[  0  -2  -2   3  -3  -6  -2  15  -4   1   0  -3  -5   4   1  14  10   6
 -20 -14 -17  14  23   2   4 -12  11   1  -2 -12   8  -5  12   1  12  -7
 -14  10   2 -10   1  15   1   7  -5]
j824.j750
[  1  -9  -9 -11   0 -20  10  12  -1  -2  -1 -11 -10   1  14   5  46  32
  -1   0  21  38 -17   1   4  20   6  -6   1  -4  10 -13   2   3  -3   4
  18   5   3  11  12   6   5  12  24]
j901.J950
[  2   5   2 -11  -3  11   5  10  -1  -7   2 -18   9   3  -1   3  10  40
 -30 -14  28   1  20  -8  -2 -16   0   4   1   6  10 -11  -9   1  -3  -1
   8   2  -6  -2  12  17  10   3  -1]
j793.J496
[  0   0   3   2   5   4   4  -2  -5   0   3  -7  -3   5  -7  -3 -25 -48
 -12 -20   0  11  19  -3   1 -14   2   1   5   5  21   0  -9   1  -5  -5
  10  -8  -6  -8   4   3   3   6 -14]
j824.j750
[ -1   4   1  -9   6  -3  15  17   5  -6   4 -14  -6  -7 -20   4  22  55
 -13  -2  39   6  12  -9  -5 -35   6   2   1  26  24 -11 -14  -2  -3  11
   5  -5 -10  -4  20  21  11   5 -42]
j901.J197
[ -2  -5   3   3   5 -17   8  15  28  -1   3  16 -13 -12 -11  16  15  27
   2  18   6 -17   4   1   0 -28   7  -7  -2  18  -7  -6  -5   4   3  12
 -13   1  -3  -9   4  11  -2   5 -30]
J873.j474
[  2  -2  -1   1   5 -12   4  30   7  -1  -2  -8 -18  -5   0  18  29  47
  11  16  10   5 -18   2  -3 -15  10  -5  -1  15  10  -4  -4  10   4   6
 -17   7  -2 -11  13   6  -4  -3 -11]
J873.j519
[ -2  -5  -1   2   2   0   6  -6   1  -4   5   4  -1  -2  -6   1   2 -38
 -11 -21  10   4  45  -3   0 -18   2   3   2  22  21  -8 -11   0  -1  -8
  11   0  -1  -8   0   7   1   5 -11]
j824.j750
[ -9  -4  18  -2   1  12  -6   9   4   1   3 -10   2 -15  -9  -8   6  29
 -20  34   2 -13  11  -6  -1 -36  -3   6  -7  21  -5  -2  -4   0 -10   3
   0   0   2  -9  18  23   9  -1 -16]
j793.J496
[ -3   2   9  -1  11  18   9   5   0  -1   2  -9  -4   0 -11  10  -8 -17
 -12 -14  16  -4  34  -5  -2 -37   6   4  11  14  20  -3 -21   2  -4  -5
  -7  -9  -5 -15  12  11   5  -4 -28]
j824.j750
[ -1  -1   3   1   6   0   6  10  -2  -1   3  -8 -12   1 -15   9   7 -12
 -26 -26   4   8  41  -1   2 -34   1   5  -4  -2  28  -8 -10   1  10  -9
  -8   4   1 -16   6  19   5   4 -24]
j824.j750
[ -2 -12   3  14   3  -2  -4   1   0  -1   0   3  -7   1   1   8  -4 -43
  -5 -16 -14  19  38   1   4  -7   1   2   0  -8  17  -3   5   2   1 -16
   1   5   2 -14  -5   0   1   6  13]
j824.j750
[  4  -1  27   7   3 -10   7  18  -8  -1   7  -8 -15   3   4  16   3 -37
 -20 -30  -8  26  16   3  -1  -3  10   1   2  -6   8  -2 -11  -1   7  -7
  -1   6   2 -10  -1   2   1   0   4]
j824.j453
[ -4  -1 -15  13   1  -9   6   8  -1   0  -1   4 -18  -5 -16  -3 -26   2
   1  12 -35 -27 -30   2   2 -16  11   0  -1  19 -13   3  16   4  -7   2
  -4  -3  -2 -15  -4  -7  -1  -8 -36]
J873.j519
[ -3   1  -6   2   0 -24  11  11   3  -2   7  -8 -17 -12  -7  12  20  55
 -10  -8  12 -17  21  -3  -2 -27  12  -3  -3   3   8  -5  10   1  15   9
 -28   7  -5  -7  -6  19  -1   2 -42]
J873.j474
[  4  -5   6   0   6  -4   9  26   0  -2  -2  -8 -14   8   3  23  11 -34
 -14 -27  14  22  28  -2  -9  -8   7  -4   3  -3  16  -8 -12  11   5  -6
  -9   7   0  -5   0   0   3   5 -13]
j824.j453
[  3  -6 -15   6   0 -23   3  11   8  -3   5   1 -17  -3   0  20  22  55
  -2 -11  11  -6  18   1   3 -24  19   2  -5   3  23 -10  15   2   9  -2
  -9  10  -4 -23   1  10  -6   2 -16]
J873.j519
